Small tables with named rows and columns. After each table, cells are looked up by row and column.

Palita:
,Saz,Nupo,Gine,Kir,Befi,Bomot,Giko,Zona,Molol,Nav
Lonobi,510,622,316,128,604,938,654,564,428,284
Ferofe,339,237,605,581,563,785,693,402,536,614
Dinebo,614,765,311,154,580,775,574,631,438,283

Molol of Dinebo is 438
Giko of Lonobi is 654
Befi of Lonobi is 604
Befi of Ferofe is 563
Zona of Ferofe is 402
Gine of Lonobi is 316
Row with the largest Nav: Ferofe

Ros =
fields: Meb, Tutuz, Tobobi, Tonuz, Fol, Relil, Romi, Vugo, Bik
Lopupi: [125, -388, -37, 588, 518, -237, 429, -134, -318]
Kes: [-33, 112, 537, 382, 450, -217, -337, -302, -423]
Gep: [417, 72, 413, 666, -263, -99, 168, -894, 227]
Til: [480, 398, -213, 147, 38, -685, -61, -10, -429]
Vivor: [725, 109, -264, 105, 534, -20, -91, -208, 193]
Siz: [530, 185, 358, 94, -78, -412, -109, -121, 500]
Lefep: [706, 449, 320, 719, -225, -316, 305, -128, 23]
Vusinas: [61, 512, 477, 376, -467, -228, -601, -424, -127]
Sunura: [-221, -222, 393, 644, -120, -605, 27, -393, -239]

Siz, Bik -> 500
Lefep, Tobobi -> 320
Lopupi, Vugo -> -134
Lopupi, Relil -> -237
Siz, Fol -> -78
Lopupi, Tutuz -> -388
Siz, Romi -> -109
Kes, Fol -> 450
Vivor, Fol -> 534
Lopupi, Tobobi -> -37
Til, Fol -> 38
Sunura, Tutuz -> -222
Gep, Fol -> -263

Table Vog
	Vut	Vava	Kaze	Nak	Dozates
Vifas	231	130	84	133	21
Riko	46	179	205	88	90
Sori	147	182	151	108	83

What is the Vut of Vifas in Vog?
231
What is the Dozates of Sori in Vog?
83
What is the Kaze of Vifas in Vog?
84
What is the Vut of Sori in Vog?
147
What is the Nak of Riko in Vog?
88
What is the Dozates of Vifas in Vog?
21
What is the Vava of Sori in Vog?
182
What is the Kaze of Sori in Vog?
151
Which row has the largest Nak? Vifas

Bufaf:
,Gonese,Dal,Pep
Gitigad,120,138,60
Duz,224,110,149
Vumazu,157,150,240
Mib,90,191,92
Kofuzo,234,154,248
Laf,67,102,85
Rogu,147,17,209
Lol,76,122,99

Gonese of Rogu is 147
Pep of Gitigad is 60
Gonese of Duz is 224
Gonese of Kofuzo is 234
Gonese of Laf is 67
Dal of Mib is 191

Vokomav =
,Tev,Penov,Lek,Fidi,Zunaso,Vif
Nibimud,43045,33782,50263,70432,70459,69149
Bola,77345,33038,15697,70432,96206,33613
Rud,82659,40175,59365,70432,548,52643
Lefa,51332,30383,47591,70432,49882,77334
Lasofum,44707,39352,61247,70432,79423,79488
Lizi,50969,24231,40168,70432,58587,65837
Teg,66576,26995,24448,70432,55684,66527
Banatad,61842,39062,45069,70432,74177,71972

Lasofum, Penov -> 39352
Rud, Tev -> 82659
Lefa, Lek -> 47591
Lasofum, Vif -> 79488
Lizi, Fidi -> 70432
Bola, Zunaso -> 96206
Banatad, Lek -> 45069
Rud, Fidi -> 70432
Rud, Vif -> 52643
Nibimud, Zunaso -> 70459
Teg, Lek -> 24448
Lasofum, Zunaso -> 79423
Bola, Vif -> 33613
Bola, Tev -> 77345

Gadot =
,Sokeg,Gase,Luzita,Kebi,Guro,Bigigok,Zenoder,Vidof,Tigado
Fumi,0.73,-0.76,0.39,0.04,-0.86,-0.62,-0.86,-0.30,-0.76
Mevi,0.47,-1.00,0.00,0.10,-0.43,-0.99,-0.75,-0.42,-0.96
Saf,0.55,-0.52,0.42,0.02,-0.38,-0.17,-0.79,-0.70,-0.80

Saf, Zenoder -> -0.79
Fumi, Vidof -> -0.30
Fumi, Sokeg -> 0.73
Saf, Sokeg -> 0.55
Fumi, Tigado -> -0.76
Fumi, Kebi -> 0.04
Mevi, Kebi -> 0.10
Mevi, Guro -> -0.43
Fumi, Luzita -> 0.39
Fumi, Gase -> -0.76
Saf, Bigigok -> -0.17
Saf, Kebi -> 0.02
Mevi, Luzita -> 0.00
Fumi, Bigigok -> -0.62
Mevi, Zenoder -> -0.75
Saf, Guro -> -0.38
Saf, Luzita -> 0.42

Vigi
fields: Turabe, Lonipul, Sabe, Dolu, Nekide, Derupa
Pefu: [50.11, 54.26, 47.84, 18.79, 51.82, 58.54]
Zodo: [58.81, 63.32, 54.10, 74.43, 55.99, 50.13]
Dav: [62.98, 60.47, 53.57, 42.56, 61.33, 61.01]
Tefova: [63.50, 44.62, 57.26, 83.55, 68.48, 47.98]
Lat: [57.98, 60.67, 59.48, 38.77, 49.33, 47.49]
Mib: [62.44, 57.87, 60.29, 56.46, 65.56, 54.67]

Zodo, Sabe: 54.10
Lat, Sabe: 59.48
Tefova, Turabe: 63.50
Pefu, Turabe: 50.11
Pefu, Sabe: 47.84
Tefova, Sabe: 57.26
Mib, Lonipul: 57.87
Mib, Turabe: 62.44
Pefu, Nekide: 51.82
Tefova, Nekide: 68.48
Pefu, Lonipul: 54.26
Mib, Nekide: 65.56
Dav, Derupa: 61.01

Bal.tsv
	Fuga	Besilar	Zof	Nuvil	Bededa	Togitu	Mas
Fuzap	18.3	22.9	45.1	21.6	21.2	34.4	23.5
Tiv	22.8	49.3	32.9	29.9	19.9	80.1	30.5
Rovolel	16.6	27.3	20.7	32.6	48.5	23.0	23.4
Vuz	19.5	23.9	43.6	82.5	21.5	16.0	22.5
Busirum	22.6	30.8	53.2	80.9	20.3	37.7	23.9
Naviz	23.5	47.2	31.2	36.0	29.0	23.8	38.7
Tilonu	40.8	18.8	16.4	34.1	42.0	26.1	28.1
Besozi	25.0	32.1	26.4	30.0	34.1	43.7	40.4
Rumane	24.6	24.0	30.6	31.6	21.3	30.6	52.9
Zifuf	22.1	25.3	23.2	32.7	50.0	45.0	42.1
Vav	21.7	85.5	32.6	29.6	41.8	22.2	19.6
Totuk	27.3	29.0	21.7	22.3	16.7	17.8	22.2

Fuga of Zifuf is 22.1
Mas of Vuz is 22.5
Nuvil of Fuzap is 21.6
Zof of Zifuf is 23.2
Bededa of Rumane is 21.3
Zof of Rumane is 30.6
Nuvil of Vav is 29.6
Togitu of Vav is 22.2
Besilar of Vuz is 23.9
Nuvil of Busirum is 80.9
Fuga of Tilonu is 40.8
Bededa of Totuk is 16.7

